Below is a small trained network, with its code and all its weights. Each question gives an input and a target symbol and asks what happens when units are switched off, that is, made to give their printed mean instead of their output.

import numpy as np


def w(rows, s, z=0):
    codes = np.array(rows[::2]) - 128.0
    scale = np.full(codes.shape[1], s)
    scale[-1] = z or s
    return codes * scale


def norm(h):
    return h / np.sqrt((h * h).mean(-1, keepdims=True) + 1e-5)


def f(y):
    return y / 2 * (1 + np.tanh(0.7978845608 * (y + 0.044715 * y**3)))


def softmax(a):
    e = np.exp(a - a.max(-1, keepdims=True))
    return e / e.sum(-1, keepdims=True)


def log_softmax(a):
    a = a - a.max(-1, keepdims=True)
    return a - np.log(np.exp(a).sum(-1, keepdims=True))


def net(x, mask):
    ids = ['γεζηθλπτφψ'.index(c) for c in x.split()]
    T = len(ids)
    res = E[ids] + P[:T]
    r = norm(res)
    for j in range(3):
        rows = slice(4 * j, 4 * j + 4)
        q, k, v = (r @ M[0][rows].T for M in (Q, K, V))
        z = softmax(np.where(np.tri(T) > 0, q @ k.T / 4**0.5, -1e9)) @ v
        o = O[0][rows]
        res = res + np.where(mask[j], z, o[:, -1]) @ o[:, :-1]
    y = f(norm(res) @ A[0][:, :-1].T + A[0][:, -1])
    res = res + np.where(mask[3:7], y, B[0][:, -1]) @ B[0][:, :-1]
    return log_softmax(norm(res)[-1] @ U[:, :-1].T + U[:, -1])


Q, K, V, O, A, B = {}, {}, {}, {}, {}, {}
E = w([
[128,135,231,54,184,197,159,95,127,202,163],'γ',
[143,61,212,154,87,126,107,34,134,63,129],'ε',
[153,234,167,91,140,193,202,110,92,114,141],'ζ',
[125,189,160,94,134,220,195,123,158,110,112],'η',
[104,67,95,156,168,205,110,83,122,45,62],'θ',
[118,148,207,126,186,194,228,189,93,113,125],'λ',
[143,132,174,33,95,183,249,145,158,100,195],'π',
[244,155,201,168,82,96,107,183,153,85,38],'τ',
[246,87,99,102,181,190,42,176,192,115,84],'φ',
[131,137,175,79,76,152,30,202,76,51,101],'ψ',
],0.012)
P = w([
[123,107,119,134,107,132,128,141,142,157,124],'0',
[171,140,205,117,110,252,173,116,125,111,142],'1',
[118,140,144,96,130,123,143,119,127,134,98],'2',
[108,143,137,139,125,131,115,123,164,129,142],'3',
[157,120,155,113,128,161,142,123,112,112,128],'4',
[120,138,142,99,146,109,138,123,123,117,111],'5',
[113,138,129,143,134,116,107,122,157,123,152],'6',
[153,111,141,127,138,144,129,124,118,100,143],'7',
[116,132,138,112,154,100,131,122,126,107,123],'8',
[114,138,112,153,136,104,110,126,148,132,161],'9',
[156,115,152,139,123,157,122,115,144,92,115],'10',
],0.044)
Q[0] = w([
[118,126,123,149,169,42,48,121,160,55,159],'head 1',
[50,209,141,157,168,4,114,143,175,120,95],'head 1',
[98,103,91,37,163,22,173,101,39,168,30],'head 1',
[162,110,160,81,159,114,102,115,160,51,103],'head 1',
[49,132,59,132,145,20,89,132,179,162,122],'head 2',
[121,97,91,221,90,196,67,153,171,144,235],'head 2',
[148,109,147,124,94,187,123,133,92,165,81],'head 2',
[54,206,129,153,191,104,112,138,184,129,219],'head 2',
[112,103,109,99,120,48,141,151,64,179,35],'head 3',
[81,171,96,170,95,129,68,178,191,210,212],'head 3',
[99,131,158,158,94,99,113,124,141,131,82],'head 3',
[236,68,78,156,99,221,81,161,103,141,140],'head 3',
],0.042)
K[0] = w([
[189,111,145,144,72,170,147,135,75,163,119],'head 1',
[133,93,163,69,98,203,210,136,126,158,6],'head 1',
[152,182,211,48,135,188,168,102,115,84,126],'head 1',
[139,171,93,129,128,140,194,137,92,170,198],'head 1',
[95,44,145,106,155,57,146,181,131,147,102],'head 2',
[72,128,115,126,87,175,196,162,126,253,157],'head 2',
[129,181,161,114,147,147,155,105,143,87,110],'head 2',
[140,40,135,150,89,117,108,150,133,150,156],'head 2',
[164,185,168,72,149,141,92,124,142,59,70],'head 3',
[142,129,128,84,55,157,130,190,146,226,73],'head 3',
[123,116,128,98,130,119,149,125,130,119,120],'head 3',
[64,189,123,113,139,171,196,77,125,197,189],'head 3',
],0.048)
V[0] = w([
[160,160,174,145,138,117,194,218,122,109,156],'head 1',
[214,179,144,140,93,84,59,172,168,154,113],'head 1',
[165,121,184,186,92,59,187,37,132,154,114],'head 1',
[180,119,55,153,230,160,159,115,199,162,94],'head 1',
[141,113,184,100,197,135,24,122,119,192,128],'head 2',
[138,184,145,154,125,127,129,254,111,110,91],'head 2',
[172,123,174,61,79,89,144,92,182,121,180],'head 2',
[165,148,164,150,216,144,173,132,160,179,107],'head 2',
[197,108,91,96,148,112,152,130,226,133,141],'head 3',
[120,175,112,93,27,127,111,177,117,69,155],'head 3',
[208,179,130,206,133,73,146,162,168,115,41],'head 3',
[131,150,40,108,159,177,141,103,114,128,102],'head 3',
],0.046)
O[0] = w([
[137,161,105,74,172,129,155,16,159,171,184,169],'head 1',
[125,111,57,128,142,231,157,103,64,186,75,67],'head 1',
[100,203,66,119,79,141,69,142,32,113,156,22],'head 1',
[214,82,74,96,66,84,158,187,143,199,130,166],'head 1',
[212,140,150,111,134,126,45,58,97,160,107,119],'head 2',
[144,120,113,226,123,121,87,211,89,100,150,166],'head 2',
[127,67,167,128,90,129,197,66,176,146,143,235],'head 2',
[72,97,167,160,109,174,70,100,84,118,92,242],'head 2',
[134,114,167,96,135,129,36,78,123,47,123,204],'head 3',
[197,195,97,172,101,85,95,142,120,137,70,115],'head 3',
[105,181,204,154,119,85,182,118,175,3,147,8],'head 3',
[84,118,102,140,150,96,131,97,33,110,103,42],'head 3',
],0.025,0.012)
A[0] = w([
[55,225,99,34,173,90,125,149,101,129,123,6],'neuron 1',
[184,101,129,89,126,187,149,108,89,133,89,74],'neuron 2',
[164,175,138,127,141,176,147,73,99,127,134,98],'neuron 3',
[181,210,78,85,114,2,119,191,96,140,159,79],'neuron 4',
],0.068,0.013)
B[0] = w([
[78,55,199,177,255,195,186,120,103,99,57,198],'neuron 1',
[122,194,132,171,170,74,148,146,138,70,154,227],'neuron 2',
[98,86,135,69,107,107,100,170,111,178,99,234],'neuron 3',
[26,197,129,87,165,38,109,186,172,138,60,251],'neuron 4',
],0.043,0.029)
U = w([
[147,115,101,46,93,175,188,70,185,162,144,253],'γ',
[130,160,120,86,70,226,107,134,128,100,117,205],'ε',
[198,142,99,166,131,164,186,130,142,187,101,216],'ζ',
[64,85,178,132,199,177,159,88,139,115,67,27],'η',
[37,152,121,109,131,46,146,163,144,160,110,41],'θ',
[91,106,118,130,181,143,119,180,158,143,245,42],'λ',
[96,125,22,129,119,132,156,66,69,162,142,233],'π',
[164,98,138,78,153,109,29,62,100,128,107,107],'τ',
[135,3,131,126,91,109,120,156,138,126,97,56],'φ',
[157,153,137,150,128,101,169,73,127,35,147,184],'ψ',
],0.007,0.0041)

Each question gives the input, a string of symbols that net reads in full, and the target symbol t.
The units are the heads (4 rows each of Q, K, V and O) and the neurons (one row each of A and B). Each row of codes is followed by its name. A weight is (code - 128) times the scale printed after its matrix; where a second scale follows, it is the last column's (O, A, B and U).
mask holds one flag per unit, heads first, then neurons. A switched-off unit (its flag False) gives its mean, the last column of its rows in O or B, instead of its output. The means were averaged over made-up inputs and are rounded, as every weight is.
A unit's drop is (log p(t) with every unit on - log p(t) with that unit switched off) / (log p(t) with every unit on - log p(t) with every unit switched off).
The circuit of an input: a set's keep is (log p(t) with only the set's units on - log p(t) with every unit switched off) / (log p(t) with every unit on - log p(t) with every unit switched off). Starting from all 7 units, units are removed one at a time, each time the one whose removal leaves the highest keep (on an exact tie, the one counted first), for as long as the keep stays at least 0.8.
units of the circuit, in order: the units of the circuit, biggest drop first
unit that matters most: the unit with the biggest drop
k most important neurons: the k neurons with the biggest drops, biggest first
heads that matter: for each layer, one digit per head in row order, 1 if its drop is at least 0.15 and else 0, layers parted by /
input φ π γ λ ε φ η, target ψ: heads that matter	101
input φ θ ζ π η λ γ φ, target λ: unit that matters most	head 3
input π π γ θ η λ λ ζ η, target η: units of the circuit, in order	neuron 1; head 2
input τ ε φ π φ, target τ: heads that matter	101
input τ θ τ η τ ψ ψ τ θ λ ε, target γ: units of the circuit, in order	head 1; neuron 4
input γ θ τ γ τ τ θ, target τ: heads that matter	010
input ψ ε τ ψ λ φ θ θ π, target η: units of the circuit, in order	neuron 1; head 2
input ε φ ψ ψ θ γ π φ λ, target τ: heads that matter	011
input ε λ φ θ ε θ θ ψ ε φ θ, target ζ: heads that matter	100
input ε ψ π ζ λ η θ θ ε η η, target ψ: units of the circuit, in order	neuron 2; head 1; neuron 4; head 3
input η γ θ ε τ η ψ ε ψ φ, target φ: units of the circuit, in order	head 2; neuron 4; head 1; neuron 2
input ε θ γ θ ζ ψ ε, target η: heads that matter	110
input θ ψ ζ θ φ, target φ: heads that matter	100
input ε λ γ ε θ, target ε: unit that matters most	head 1
input θ θ τ π ε θ, target η: heads that matter	011
input θ θ γ φ γ ε λ η, target γ: heads that matter	100
input ψ θ ψ ψ ψ η π τ γ, target ψ: heads that matter	001
input η θ ε τ φ ε π, target φ: 3 most important neurons	neuron 4; neuron 2; neuron 1
input φ φ λ, target τ: heads that matter	110
input θ ψ φ φ ε γ, target γ: unit that matters most	head 2
input ε ψ ζ π ε ζ θ λ λ, target η: heads that matter	000
input φ ψ ψ ψ λ π ε ψ θ ε, target ψ: units of the circuit, in order	neuron 2; head 1; head 3; neuron 4
input τ ε τ, target ψ: heads that matter	001
input ε ε ζ, target γ: units of the circuit, in order	head 2; neuron 4; neuron 1
input θ λ ψ φ ζ ψ θ π, target φ: heads that matter	100
input θ ε ψ ε ψ, target ε: heads that matter	101
input λ ζ ε η ε, target ψ: units of the circuit, in order	neuron 4; neuron 3; neuron 1
input π τ λ τ φ ζ φ ζ, target ζ: 2 most important neurons	neuron 4; neuron 2
input ψ τ ζ, target ψ: unit that matters most	head 2
